Here is a tiny trained network, its code and every weight. The questions are about switching its units off for an input and a target symbol, where a switched-off unit gives its printed mean instead of its output.

import numpy as np


def w(rows, s, z=0):
    codes = np.array(rows[::2]) - 128.0
    scale = np.full(codes.shape[1], s)
    scale[-1] = z or s
    return codes * scale


def f(y):
    return y / 2 * (1 + np.tanh(0.7978845608 * (y + 0.044715 * y**3)))


def softmax(a):
    e = np.exp(a - a.max(-1, keepdims=True))
    return e / e.sum(-1, keepdims=True)


def log_softmax(a):
    a = a - a.max(-1, keepdims=True)
    return a - np.log(np.exp(a).sum(-1, keepdims=True))


def net(x, mask):
    ids = ['βεηξπσ'.index(c) for c in x.split()]
    T = len(ids)
    res = E[ids] + P[:T]
    u = 0
    for l in range(2):
        q, k, v = (res @ M[l].T for M in (Q, K, V))
        z = softmax(np.where(np.tri(T) > 0, q @ k.T / 2**0.5, -1e9)) @ v
        res = res + np.where(mask[u], z, O[l][:, -1]) @ O[l][:, :-1]
        u += 1
        y = f(res @ A[l][:, :-1].T + A[l][:, -1])
        res = res + np.where(mask[u : u + 8], y, B[l][:, -1]) @ B[l][:, :-1]
        u += 8
    return log_softmax(res[-1] @ U[:, :-1].T + U[:, -1])


Q, K, V, O, A, B = {}, {}, {}, {}, {}, {}
E = w([
[152,133,217,163,129,127,87],'β',
[105,99,125,197,53,102,132],'ε',
[179,150,91,52,149,219,122],'η',
[241,172,153,145,43,208,209],'ξ',
[61,254,143,128,103,67,182],'π',
[83,180,89,120,242,131,182],'σ',
],0.017)
P = w([
[149,86,252,95,159,77,139],'0',
[158,96,204,119,158,70,107],'1',
[153,112,164,132,140,80,107],'2',
[137,124,136,137,134,94,108],'3',
[130,133,122,140,129,98,104],'4',
[128,135,111,143,121,104,103],'5',
[120,139,105,145,113,110,105],'6',
[120,142,99,145,110,114,108],'7',
[118,142,93,147,102,117,109],'8',
[114,142,90,149,93,119,110],'9',
[111,144,88,149,91,119,110],'10',
[111,145,83,150,89,120,114],'11',
],0.012)
Q[0] = w([
[128,74,86,255,196,110,168],'L0H0',
[106,196,145,24,80,76,84],'L0H0',
],0.0075)
K[0] = w([
[90,139,111,208,111,110,104],'L0H0',
[68,2,58,129,159,124,140],'L0H0',
],0.0071)
V[0] = w([
[85,196,212,152,134,2,203],'L0H0',
[168,94,153,175,28,187,156],'L0H0',
],0.007)
O[0] = w([
[68,80,142,95,172,165,166,255],'L0H0',
[149,83,5,130,33,148,136,220],'L0H0',
],0.011,0.0041)
A[0] = w([
[177,103,155,111,142,84,35,72],'L0N0',
[56,179,131,125,140,152,97,20],'L0N1',
[175,158,95,80,150,158,50,183],'L0N2',
[83,27,101,221,89,97,84,178],'L0N3',
[173,151,254,148,120,201,119,81],'L0N4',
[116,26,87,16,165,171,92,5],'L0N5',
[104,51,191,133,144,124,122,109],'L0N6',
[143,127,136,147,233,121,125,169],'L0N7',
],0.0089,0.0025)
B[0] = w([
[148,181,45,179,90,113,119,134],'L0N0',
[116,147,104,125,115,139,116,158],'L0N1',
[193,136,134,170,74,156,112,187],'L0N2',
[143,112,144,201,122,141,220,254],'L0N3',
[89,69,158,75,180,72,142,206],'L0N4',
[95,105,212,96,254,76,234,157],'L0N5',
[174,107,59,165,101,129,99,182],'L0N6',
[152,164,104,128,48,120,111,204],'L0N7',
],0.011,0.0052)
Q[1] = w([
[197,102,191,156,121,91,201],'L1H0',
[20,117,188,254,89,161,113],'L1H0',
],0.0057)
K[1] = w([
[76,22,177,154,2,157,100],'L1H0',
[40,130,173,173,48,88,150],'L1H0',
],0.0039)
V[1] = w([
[147,42,175,201,68,143,131],'L1H0',
[254,25,149,151,142,133,102],'L1H0',
],0.0063)
O[1] = w([
[172,117,193,93,196,83,79,254],'L1H0',
[10,167,167,121,143,108,178,205],'L1H0',
],0.011,0.0088)
A[1] = w([
[76,90,213,142,238,83,147,80],'L1N0',
[110,117,176,108,244,86,211,184],'L1N1',
[213,155,2,184,27,193,88,3],'L1N2',
[168,106,138,52,208,110,60,130],'L1N3',
[167,157,43,146,73,195,125,246],'L1N4',
[202,98,156,168,124,154,189,203],'L1N5',
[49,183,117,130,102,135,196,82],'L1N6',
[152,133,76,136,153,68,38,147],'L1N7',
],0.0093,0.0053)
B[1] = w([
[206,167,44,149,134,160,167,233],'L1N0',
[63,115,187,132,84,157,78,248],'L1N1',
[126,75,108,158,1,192,12,159],'L1N2',
[143,135,173,92,113,147,87,146],'L1N3',
[166,148,187,132,96,37,213,177],'L1N4',
[80,161,105,139,194,138,86,206],'L1N5',
[161,14,205,121,122,127,125,150],'L1N6',
[215,144,64,80,86,220,163,130],'L1N7',
],0.0092,0.016)
U = w([
[125,133,69,106,88,138,168,136],'β',
[121,90,102,103,140,123,136,75],'ε',
[154,91,143,112,149,125,142,2],'η',
[11,123,139,71,119,110,86,187],'ξ',
[95,121,95,160,150,123,142,117],'π',
[167,171,84,69,174,91,255,226],'σ',
],0.0093,0.0053)

Each question gives the input, a string of symbols that net reads in full, and the target symbol t.
The units are the heads (2 rows each of Q, K, V and O) and the neurons (one row each of A and B). Each row of codes is followed by its name. A weight is (code - 128) times the scale printed after its matrix; where a second scale follows, it is the last column's (O, A, B and U).
mask holds one flag per unit, layer by layer, with each layer's heads first. A switched-off unit (its flag False) gives its mean, the last column of its rows in O or B, instead of its output. The means were averaged over made-up inputs and are rounded, as every weight is.
A unit's drop is (log p(t) with every unit on - log p(t) with that unit switched off) / (log p(t) with every unit on - log p(t) with every unit switched off).
The circuit of an input: a set's keep is (log p(t) with only the set's units on - log p(t) with every unit switched off) / (log p(t) with every unit on - log p(t) with every unit switched off). Starting from the 12 units with the biggest drops (on a tie, the unit counted first), units are removed one at a time, each time the one whose removal leaves the highest keep (on an exact tie, the one counted first), for as long as the keep stays at least 0.8.
circuit, biggest first: the units of the circuit, biggest drop first
most important unit: the unit with the biggest drop
top k neurons: the k neurons with the biggest drops, biggest first
top k neurons in layer l: the k neurons of layer l with the biggest drops, biggest first
drop of u: that unit's drop, to one decimal
input ε ε ε η ξ η ξ π σ, target ξ: most important unit : L0H0
input σ ε ε π π ε ξ ξ η η, target σ: top 4 neurons : L0N5, L1N1, L0N3, L0N4
input ξ π π π η, target ξ: circuit, biggest first : L1N1, L0N5
input ξ ε σ σ ξ ε ε η β, target η: circuit, biggest first : L1H0, L1N0, L0N3, L1N3
input β ξ η, target ξ: circuit, biggest first : L0N5, L1N1
input π ε ξ ξ ξ β π π η η π, target β: top 2 neurons : L1N2, L0N4
input π β β η σ β β η, target σ: top 4 neurons : L1N1, L0N5, L0N3, L0N2
input η η ξ, target ξ: top 2 neurons in layer 1 : L1N0, L1N4
input η η η η η η η β, target σ: circuit, biggest first : L0H0, L1N1
input σ β σ π η ξ, target ξ: top 3 neurons : L0N4, L0N6, L1N0
input σ ε ξ β ξ π ε, target π: top 2 neurons : L0N3, L1N0
input ε β π β ξ π, target σ: top 4 neurons : L1N1, L0N4, L0N5, L0N3
input ε π σ ε ε π, target σ: circuit, biggest first : L1H0, L1N2
input η ε σ σ β, target β: top 2 neurons : L1N7, L0N0
input η σ σ ξ σ, target β: top neuron in layer 0 : L0N7
input ε σ ε β σ ε η ξ π η σ, target β: top 3 neurons in layer 0 : L0N3, L0N7, L0N4
input π η π σ σ ξ β, target β: circuit, biggest first : L0N5, L1H0
input ξ σ β ξ ε β η σ ε ε ε β, target η: top 4 neurons : L0N3, L1N0, L1N3, L1N1
input ε ε β η η ξ η σ, target ξ: top 2 neurons : L0N2, L1N0
input π β η σ π ξ β ε ε ε, target π: top neuron in layer 0 : L0N3
input ε η ε β η η ε ξ π ξ η, target β: top 2 neurons : L1N2, L1N1
input π π ε ε η π ξ π π, target β: top 2 neurons in layer 1 : L1N2, L1N1
input σ η π ε η η β, target σ: top 2 neurons in layer 0 : L0N0, L0N4
input β η η ξ ε η ξ π ξ π η, target β: drop of L0N4 : 0.3
